[[130 114 139 128 120 143]
 [136 134 120 120 128 134]
 [121 131 128 132 128 122]
 [135 129 124 130 125 131]
 [113 119 133 138 134 133]
 [151 135 138 130 149 125]
 [120 130 131 133 129 124]
 [134 126 127 133 123 131]
 [134 122 123 133 125 127]
 [119 129 127 134 126 125]
 [139 128 127 136 129 133]]
Rows and columns are numbered from 0.
The entry in row 0 and column 2 is 139
Find the entry in the bottom-right corner.
Answer: 133
Find the entry at row 0, column 1.
Answer: 114
The entry just right of the largest entry: 135
The bottom-left entry: 139
The top entry of the column that holds the largest entry: 130
Find the entry in row 2 and column 0.
Answer: 121
The entry in row 2 and column 2 -> 128
Find the entry at row 1, column 0.
Answer: 136
The largest entry: 151
The entry directly above the largest entry -> 113
Find the entry in the top-right corner.
Answer: 143
The entry in row 2 and column 1 -> 131
